Below is a small trained network, with its code and all its weights. Each question gives an input and a class and asks what happens when units are switched off, that is, made to give their printed mean instead of their output.

import numpy as np


def w(rows, s, z=0):
    codes = np.array(rows[::2]) - 128.0
    scale = np.full(codes.shape[1], s)
    scale[-1] = z or s
    return codes * scale


def f(y):
    return y / 2 * (1 + np.tanh(0.7978845608 * (y + 0.044715 * y**3)))


def log_softmax(a):
    a = a - a.max(-1, keepdims=True)
    return a - np.log(np.exp(a).sum(-1, keepdims=True))


def net(x, mask):
    res = np.array(x, float).reshape(1, 7) / 4 @ E
    y = f(res @ A[0][:, :-1].T + A[0][:, -1])
    res = res + np.where(mask, y, B[0][:, -1]) @ B[0][:, :-1]
    return log_softmax(res[-1] @ U[:, :-1].T + U[:, -1])


A, B = {}, {}
E = w([
[100,43,135,100,61,159,72],'x0',
[71,146,198,201,182,129,44],'x1',
[80,223,93,89,118,2,27],'x2',
[135,110,114,151,121,93,120],'x3',
[135,106,120,152,123,83,119],'x4',
[190,191,221,155,48,88,101],'x5',
[132,96,112,164,116,58,115],'x6',
],0.0085)
A[0] = w([
[148,180,121,73,96,226,86,154],'n0',
[233,210,65,136,177,106,201,162],'n1',
[54,122,66,132,142,117,171,168],'n2',
[170,198,119,165,176,119,162,113],'n3',
[73,116,188,208,216,120,34,94],'n4',
[101,147,90,77,94,114,45,151],'n5',
[151,145,132,165,233,57,193,123],'n6',
[52,71,63,113,255,162,63,83],'n7',
[122,160,202,186,163,139,75,76],'n8',
[205,102,95,73,114,78,183,216],'n9',
[140,179,141,90,198,75,179,147],'n10',
[177,105,106,58,106,68,157,103],'n11',
[191,167,67,76,54,94,181,17],'n12',
[65,110,27,114,134,149,146,70],'n13',
[74,95,70,117,163,118,158,4],'n14',
[157,156,129,128,181,87,184,8],'n15',
[65,179,128,44,137,94,107,114],'n16',
[131,104,168,210,99,149,195,90],'n17',
[134,158,97,100,94,54,88,114],'n18',
[143,63,112,81,54,127,89,107],'n19',
[169,181,241,87,27,117,110,33],'n20',
[245,183,121,134,15,135,101,47],'n21',
[82,33,106,25,1,159,37,220],'n22',
[183,175,171,209,65,159,104,12],'n23',
[108,136,94,163,86,148,120,173],'n24',
[116,178,92,103,106,111,78,66],'n25',
[124,172,62,93,170,197,121,179],'n26',
[73,196,101,122,108,106,106,53],'n27',
[128,82,105,210,119,54,130,251],'n28',
[137,130,93,29,93,123,165,92],'n29',
[77,179,133,105,162,56,148,112],'n30',
],0.0086,0.0038)
B[0] = w([
[171,173,157,111,75,156,128,164],'n0',
[127,108,219,135,140,95,77,226],'n1',
[116,204,177,148,82,78,158,187],'n2',
[99,53,191,73,109,85,115,172],'n3',
[61,129,51,33,131,211,79,218],'n4',
[173,100,151,185,172,137,157,208],'n5',
[65,68,211,155,124,110,107,193],'n6',
[130,174,80,197,21,62,145,227],'n7',
[81,182,72,38,101,125,91,177],'n8',
[146,169,102,69,119,191,24,226],'n9',
[129,78,223,166,128,126,117,185],'n10',
[106,136,87,94,149,161,97,183],'n11',
[54,98,63,6,169,138,66,197],'n12',
[104,165,75,204,81,39,159,189],'n13',
[133,129,87,143,2,112,169,159],'n14',
[91,32,121,157,94,127,137,146],'n15',
[183,78,104,177,183,164,169,201],'n16',
[179,77,27,207,169,232,173,169],'n17',
[200,89,84,162,196,161,180,210],'n18',
[75,110,182,176,173,133,80,174],'n19',
[94,153,124,143,68,53,217,195],'n20',
[69,183,72,162,66,92,172,194],'n21',
[126,71,245,168,128,114,93,254],'n22',
[125,114,74,119,70,73,216,162],'n23',
[178,117,162,134,130,119,80,141],'n24',
[166,23,90,148,190,184,204,175],'n25',
[123,164,157,165,137,107,142,188],'n26',
[184,92,97,153,121,171,207,176],'n27',
[173,211,136,126,132,156,108,206],'n28',
[73,170,88,85,132,166,81,186],'n29',
[155,67,138,132,164,143,122,192],'n30',
],0.0066,0.0094)
U = w([
[92,152,60,137,55,28,195,94],'0',
[208,42,69,158,215,220,203,90],'1',
[135,146,144,129,153,126,90,247],'2',
[37,130,56,40,162,159,47,102],'3',
[76,51,255,134,149,91,75,70],'4',
],0.0085,0.014)

Each question gives the input, the list of numbers given to net, and the class t.
The units are the neurons (one row each of A and B). Each row of codes is followed by its name. A weight is (code - 128) times the scale printed after its matrix; where a second scale follows, it is the last column's (A, B and U).
mask holds one flag per neuron, in row order. A switched-off neuron (its flag False) gives its mean, the last column of its row in B, instead of its output. The means were averaged over made-up inputs and are rounded, as every weight is.
A unit's drop is (log p(t) with every unit on - log p(t) with that unit switched off) / (log p(t) with every unit on - log p(t) with every unit switched off).
The circuit of an input: a set's keep is (log p(t) with only the set's units on - log p(t) with every unit switched off) / (log p(t) with every unit on - log p(t) with every unit switched off). Starting from the 12 units with the biggest drops (on a tie, the unit counted first), units are removed one at a time, each time the one whose removal leaves the highest keep (on an exact tie, the one counted first), for as long as the keep stays at least 0.8.
circuit, biggest first: the units of the circuit, biggest drop first
most important unit: the unit with the biggest drop
k most important neurons: the k neurons with the biggest drops, biggest first
drop when u is switched off: that unit's drop, to one decimal
input [8,-1,-5,1,-8,-8,-6], class 0: 2 most important neurons => n7, n13
input [6,-8,-4,-2,7,-4,6], class 3: circuit, biggest first => n9, n29
input [1,-2,7,4,1,-8,5], class 0: most important unit => n7
input [-8,4,-5,6,-2,5,8], class 4: 3 most important neurons => n6, n3, n1
input [-3,7,-4,0,-6,6,-1], class 3: 2 most important neurons => n4, n8
input [8,-5,-5,-5,-8,-6,3], class 4: 2 most important neurons => n22, n19
input [0,-7,5,-2,-1,6,8], class 3: 2 most important neurons => n12, n9
input [8,-6,3,-7,-6,-1,1], class 4: 3 most important neurons => n22, n19, n4
input [-5,2,2,3,1,6,3], class 0: 4 most important neurons => n23, n20, n22, n21
input [3,-6,8,-2,-2,-7,-3], class 1: 2 most important neurons => n16, n25
input [5,8,4,-1,5,7,4], class 3: 2 most important neurons => n4, n8
input [-1,-7,-8,5,5,8,7], class 0: 4 most important neurons => n21, n23, n20, n18
input [8,-2,7,6,4,-4,3], class 4: 3 most important neurons => n22, n19, n17
input [4,-6,-2,0,8,5,0], class 3: circuit, biggest first => n12, n9, n11
input [4,8,-8,0,-7,6,-8], class 1: circuit, biggest first => n17
input [-5,3,5,-4,-4,5,-5], class 0: 2 most important neurons => n20, n22
input [8,-4,1,-1,-3,-6,2], class 4: drop when n19 is switched off => 0.3
input [-4,-4,8,-7,4,5,2], class 1: drop when n18 is switched off => 0.1
input [8,-2,-4,2,8,-5,5], class 4: drop when n22 is switched off => 1.0
input [4,7,6,-7,8,8,-8], class 0: circuit, biggest first => n20
